Below is a small trained network, with its code and all its weights. Each question gives an input and a class and asks what happens when units are switched off, that is, made to give their printed mean instead of their output.

import numpy as np


def w(rows, s, z=0):
    codes = np.array(rows[::2]) - 128.0
    scale = np.full(codes.shape[1], s)
    scale[-1] = z or s
    return codes * scale


def f(y):
    return np.maximum(y, 0)


def log_softmax(a):
    a = a - a.max(-1, keepdims=True)
    return a - np.log(np.exp(a).sum(-1, keepdims=True))


def net(x, mask):
    res = np.array(x, float).reshape(1, 5) / 4 @ E
    y = f(res @ A[0][:, :-1].T + A[0][:, -1])
    res = res + np.where(mask, y, B[0][:, -1]) @ B[0][:, :-1]
    return log_softmax(res[-1] @ U[:, :-1].T + U[:, -1])


A, B = {}, {}
E = w([
[66,41,128,188,103,2,119,35,72,106],'x0',
[149,126,142,120,118,135,130,109,118,134],'x1',
[218,83,68,198,40,141,112,136,226,57],'x2',
[196,23,165,189,220,158,145,129,164,199],'x3',
[106,125,138,132,121,142,119,126,128,137],'x4',
],0.0095)
A[0] = w([
[105,209,182,3,222,206,194,173,118,170,162],'neuron 0',
[94,171,102,94,66,83,118,90,35,69,255],'neuron 1',
[66,111,194,100,214,72,148,83,70,185,132],'neuron 2',
[134,194,81,67,46,153,103,170,139,37,182],'neuron 3',
[150,19,164,195,251,121,149,109,123,197,182],'neuron 4',
[208,100,169,179,191,198,156,159,191,156,161],'neuron 5',
[161,196,100,53,80,220,142,187,189,64,175],'neuron 6',
[59,153,130,84,91,83,137,112,79,101,191],'neuron 7',
],0.0067,0.0045)
B[0] = w([
[91,61,200,255,53,56,171,48,221,22,250],'neuron 0',
[90,132,176,86,149,87,134,64,142,110,223],'neuron 1',
[102,158,100,142,147,104,101,141,42,224,210],'neuron 2',
[149,179,126,166,120,67,22,90,110,176,212],'neuron 3',
[155,119,119,216,124,158,160,142,70,177,219],'neuron 4',
[183,99,63,139,182,208,158,226,134,96,203],'neuron 5',
[159,179,67,169,114,152,16,139,76,175,224],'neuron 6',
[59,125,185,74,169,100,109,77,124,115,198],'neuron 7',
],0.0075,0.014)
U = w([
[111,138,150,138,74,73,114,99,197,21,208],'0',
[141,191,103,148,126,132,83,148,70,233,103],'1',
[140,63,133,192,107,130,218,136,159,85,237],'2',
[181,139,85,85,157,214,146,207,167,112,1],'3',
[80,138,152,2,161,108,146,120,91,138,65],'4',
],0.0091,0.0016)

Each question gives the input, the list of numbers given to net, and the class t.
The units are the neurons (one row each of A and B). Each row of codes is followed by its name. A weight is (code - 128) times the scale printed after its matrix; where a second scale follows, it is the last column's (A, B and U).
mask holds one flag per neuron, in row order. A switched-off neuron (its flag False) gives its mean, the last column of its row in B, instead of its output. The means were averaged over made-up inputs and are rounded, as every weight is.
A unit's drop is (log p(t) with every unit on - log p(t) with that unit switched off) / (log p(t) with every unit on - log p(t) with every unit switched off).
The circuit of an input: a set's keep is (log p(t) with only the set's units on - log p(t) with every unit switched off) / (log p(t) with every unit on - log p(t) with every unit switched off). Starting from all 8 units, units are removed one at a time, each time the one whose removal leaves the highest keep (on an exact tie, the one counted first), for as long as the keep stays at least 0.8.
circuit, biggest first: the units of the circuit, biggest drop first
top k neurons: the k neurons with the biggest drops, biggest first
drop when u is switched off: that unit's drop, to one decimal
input [-2,4,6,3,-6], class 3: circuit, biggest first	(neuron 0; neuron 5)
input [7,-3,0,-8,-5], class 4: circuit, biggest first	(neuron 0; neuron 7)
input [-2,6,5,-4,-2], class 1: top 2 neurons	(neuron 0; neuron 6)
input [-3,3,3,5,-1], class 3: circuit, biggest first	(neuron 0; neuron 5)
input [-6,3,0,-4,-1], class 0: circuit, biggest first	(neuron 0)
input [-1,-7,-8,7,3], class 2: top 2 neurons	(neuron 0; neuron 6)
input [-7,-7,6,2,6], class 3: top 2 neurons	(neuron 5; neuron 2)
input [4,5,-3,-1,6], class 4: circuit, biggest first	(neuron 6; neuron 0; neuron 3)
input [-1,-5,1,-5,6], class 1: top 2 neurons	(neuron 0; neuron 3)
input [2,3,-8,-5,-3], class 4: top 2 neurons	(neuron 2; neuron 7)
input [-8,2,4,-7,8], class 1: top 2 neurons	(neuron 6; neuron 3)
input [-6,4,-1,-6,2], class 0: top 2 neurons	(neuron 0; neuron 2)
input [-3,2,3,-5,8], class 1: top 3 neurons	(neuron 0; neuron 6; neuron 3)
input [-5,2,-1,8,8], class 2: circuit, biggest first	(neuron 0)
input [8,-7,0,0,-8], class 4: top 2 neurons	(neuron 0; neuron 6)
input [-7,-2,1,6,7], class 3: top 3 neurons	(neuron 5; neuron 6; neuron 1)
input [0,-2,5,7,-7], class 3: top 2 neurons	(neuron 0; neuron 5)
input [-2,-1,8,-4,-8], class 1: top 2 neurons	(neuron 0; neuron 6)
input [2,0,-5,-7,1], class 4: top 2 neurons	(neuron 7; neuron 2)
input [-1,-3,5,0,-7], class 1: circuit, biggest first	(neuron 0)
input [-6,2,6,-1,-3], class 1: top 2 neurons	(neuron 6; neuron 3)
input [-8,-1,-5,-6,-8], class 0: drop when neuron 0 is switched off	1.6
input [-8,7,-6,7,-2], class 2: drop when neuron 0 is switched off	1.1
input [-7,-8,-7,2,-2], class 2: drop when neuron 0 is switched off	1.0
input [-6,8,8,5,-3], class 3: drop when neuron 5 is switched off	0.2
